m =
[[125 149 120 121 144 126]
 [128 146 130 121 130 118]
 [132 125 127 129 127 143]
 [130 128 122 140 137 137]
 [130 142 127 121 134 126]
 [132 128 120 118 134 121]
 [116 125 127 121 116 132]
 [121 121 120 125 116 126]
 [128 139 142 110 134 121]
 [137 128 120 121 137 132]
 [128 139 127 129 137 132]
 [128 128 122 143 137 118]
 [132 125 127 132 123 124]
 [140 125 125 140 120 129]
 [130 128 120 125 123 129]]
Counting starts at 0.
The entry in row 0 and column 1 is 149
The entry in row 1 and column 2? 130
The entry directly below 124: 129
The top-right entry: 126
The entry just left of the largest entry: 125
The entry just right of the smallest entry? 134
The entry in row 2 and column 2: 127
The entry in row 1 and column 0? 128
The entry in the bottom-right corner is 129
The entry at row 2, column 0? 132
The entry in the bottom-left corner? 130
The entry at row 0, column 2 -> 120
The entry just left of the smallest entry -> 142
The entry directly below the smallest entry: 121
The entry in row 1 and column 1? 146
The top entry of the column that holds the smallest entry? 121
The entry directly above the smallest entry: 125
The entry at row 2, column 1 -> 125

a =
[[133 125 126 130 137 127 130 128 128 131 131]
 [140 123 140 130 143 134 133 128 132 129 143]
 [148 118 140 130 133 135 128 120 127 121 141]
 [142 130 134 133 142 131 135 128 129 124 138]
 [137 130 131 130 138 128 132 130 125 129 130]
 [141 127 138 134 143 134 133 126 133 127 144]
 [149 122 147 136 137 135 130 122 131 127 147]
 [137 131 131 134 138 127 128 127 127 128 134]
 [142 120 140 130 133 137 130 123 130 124 141]]
Rows and columns are numbered from 0.
Give the entry directly above the centre entry.
A: 131
The entry in row 0 and column 2 -> 126
Give the entry in row 0 and column 0.
A: 133
Give the top-right entry.
A: 131
Give the bottom-right entry.
A: 141
The entry in row 0 and column 1 -> 125
Give the entry in row 1 and column 2.
A: 140
Give the entry at the centre.
A: 128
The entry just left of the centre entry is 138
The entry directly below the centre entry is 134
The entry in row 1 and column 0: 140
The bottom-left entry: 142
The entry directly above 149 -> 141
Give the entry just right of the centre entry.
A: 132
Give the entry at row 2, column 0.
A: 148
The entry at row 2, column 1: 118
The entry just right of the largest entry is 122
Give the entry directly above the smallest entry.
A: 123
Give the entry at row 2, column 2.
A: 140

Questions about the matrix below. Indices start at 0.
1) Which number is the entry just right of the largest entry?
2) Which number is the bottom-left entry?
3) Which number is the entry in row 0 and column 0?
4) Which number is the entry in row 0 and column 2?
5) Which number is the entry in the top-right corner?
6) Which number is the entry just left of the largest entry?
7) Which number is the maximum?
8) Which number is the entry in the bottom-right corner?
[[134 135 143 128 134 129 133 137 139 139 128]
 [122 121 113 128 121 126 127 122 127 118 128]
 [132 130 135 128 129 129 142 135 154 131 128]
 [121 122 131 124 123 129 118 126 127 120 128]
 [130 132 117 126 131 127 116 126 117 133 128]]
1) 131
2) 130
3) 134
4) 143
5) 128
6) 135
7) 154
8) 128

Questions about the table below.
1) The entry in the top-right corner?
2) The entry just left of 135?
3) The 1st entry on the main diagonal?
4) The top entry of the column that holds the smallest entry?
5) The bottom entry of the column that holds the smallest entry?
6) The 3rd entry on the main diagonal?
7) The entry just right of 114?
8) The entry just right of the smallest entry?
[[124, 134, 128, 142, 123, 142, 125, 114, 130, 130, 142, 137, 127, 117, 144, 144],
 [131, 119, 130, 117, 140, 116, 129, 140, 127, 127, 125, 111, 128, 137, 112, 121],
 [132, 131, 122, 131, 115, 137, 132, 122, 125, 131, 119, 144, 128, 122, 132, 121],
 [137, 124, 122, 118, 122, 125, 134, 135, 123, 130, 110, 132, 129, 131, 116, 109],
 [126, 122, 134, 127, 143, 122, 124, 132, 131, 127, 142, 109, 127, 131, 123, 139],
 [133, 129, 122, 120, 117, 125, 134, 133, 124, 128, 105, 140, 129, 131, 122, 107],
 [126, 131, 128, 138, 125, 138, 125, 118, 129, 130, 140, 133, 127, 119, 138, 141]]
1) 144
2) 134
3) 124
4) 142
5) 140
6) 122
7) 130
8) 140

X = [135 134 144 124 156 114 133 142 138 127]
Read off the maximum.
A: 156
The second entry from the right -> 138
The third entry from the end: 142

Questions about the matrix below. Counting starts at 0.
1) Which number is the top entry of the column that holds the smallest entry?
2) Which number is the entry in row 1 and column 0?
3) Which number is the entry at row 0, column 1?
4) Which number is the entry in row 1 and column 1?
5) Which number is the entry at row 0, column 0?
6) Which number is the minimum?
7) Which number is the entry at row 2, column 0?
8) Which number is the entry just right of the smallest entry?
[[134 125 134 134 134 127 130 122]
 [120 142 134 141 128 121 130 132]
 [129 134 134 127 134 125 130 122]
 [129 136 134 141 134 143 130 143]
 [129 126 128 141 134 121 130 122]
 [129 134 134 141 134 121 130 122]
 [129 134 134 141 134 121 130 122]
 [129 132 133 119 134 121 130 122]
 [129 134 127 141 125 105 130 122]
 [129 134 134 141 134 121 130 122]
 [129 134 134 141 134 121 130 122]]
1) 127
2) 120
3) 125
4) 142
5) 134
6) 105
7) 129
8) 130

[138 131 115 139 108 119 120 135 123 152 132 125 137  99 125 112]
Which number is the entry just left of 132?
A: 152
The last entry: 112
Which number is the fourth entry from the end?
A: 137
Which number is the third entry from the left?
A: 115
The 1st entry from the left is 138

Read these off the table that follows.
1) Read off the entry just right of 147.
2) Read off the largest entry.
[[125, 123, 129, 125, 129, 128, 124], [148, 127, 133, 103, 116, 126, 103], [122, 132, 128, 137, 120, 130, 143], [137, 129, 128, 145, 125, 129, 148], [123, 133, 128, 113, 127, 128, 113], [127, 122, 140, 118, 130, 131, 115], [135, 131, 128, 148, 128, 128, 153], [139, 147, 120, 131, 128, 125, 133], [122, 127, 124, 137, 126, 127, 138], [132, 130, 122, 140, 135, 127, 135]]
1) 120
2) 153

127	127	126	129	128	125	127	131	129	127	126	128	132	119	131	132
124	125	132	125	120	125	127	125	131	128	124	129	129	130	135	136
128	126	130	124	124	128	133	132	130	130	132	127	130	136	143	126
131	132	125	127	128	129	128	125	129	125	127	126	126	126	140	128
128	129	131	128	129	128	128	122	127	128	127	129	129	123	126	124
123	126	131	124	130	130	132	110	129	129	129	128	132	128	131	123
131	122	129	126	123	127	133	142	129	128	128	128	125	121	129	127
125	124	126	130	128	126	127	130	127	128	125	128	129	134	139	125
125	124	126	121	130	127	130	138	128	132	134	128	127	106	134	126
127	126	125	126	124	128	126	152	129	129	129	127	127	143	123	127
127	130	130	130	127	127	129	138	128	131	126	129	130	133	122	129
128	130	130	130	127	129	126	135	129	130	130	127	125	130	132	137
129	129	126	135	126	125	128	138	126	127	124	128	128	124	135	123
127	132	128	126	129	130	126	121	125	125	129	127	121	131	121	122
The smallest entry in the last column -> 122
Report the 4th-last entry, reading row by row.
Answer: 121
Report the 2nd entry from the end, reading row by row.
Answer: 121
The entry in the top-left corner is 127
The last entry of the smallest entry's row: 126
The entry in the bottom-left corner is 127
The entry directly above the smallest entry -> 134
Report the entry in the top-right corner.
Answer: 132
Report the 4th entry in reading order.
Answer: 129
The first entry in the row that holds the largest entry is 127
Report the entry directly below the largest entry.
Answer: 138
Report the fifth entry, reading row by row.
Answer: 128
The third smallest entry is 119
Report the entry just right of the smallest entry.
Answer: 134
The last entry of the largest entry's row -> 127
The entry just left of the smallest entry: 127
Report the entry just left of the largest entry.
Answer: 126
Report the entry just right of the largest entry.
Answer: 129
The smallest entry in the first column is 123

[[128 118 111 137 116 136 138 135 137 126]
 [132 133 133 138 143 124 129 119 134 109]
 [141 131 142 131 134 118 123 117 138 116]
 [136 127 144 130 129 113 119 117 141 125]
 [133 126 144 129 129 113 118 118 142 128]
 [125 119 128 110 130 129 113 116 122 136]
 [138 126 124 133 123 131 133 152 127 138]
 [124 144 126 114 132 130 135 130 116 142]]
Rows and columns are numbered from 0.
The entry directly above the largest entry: 116
The entry at row 0, column 0 is 128
The entry in row 1 and column 0 -> 132
What is the entry in row 2 and column 0?
A: 141
The top entry of the column that holds the smallest entry -> 126
What is the entry just left of 152?
A: 133
The entry in the bottom-right corner -> 142
What is the entry in row 0 and column 2?
A: 111
What is the entry directly below 143?
A: 134
What is the entry in the bottom-left corner?
A: 124
The maximum -> 152
The entry directly below the smallest entry -> 116
What is the top entry of the column that holds the largest entry?
A: 135
What is the entry in row 2 and column 2?
A: 142
What is the bottom entry of the column that holds the largest entry?
A: 130
What is the entry at row 2, column 1?
A: 131
What is the entry at row 0, column 1?
A: 118
What is the entry in row 1 and column 1?
A: 133
What is the entry at row 1, column 2?
A: 133
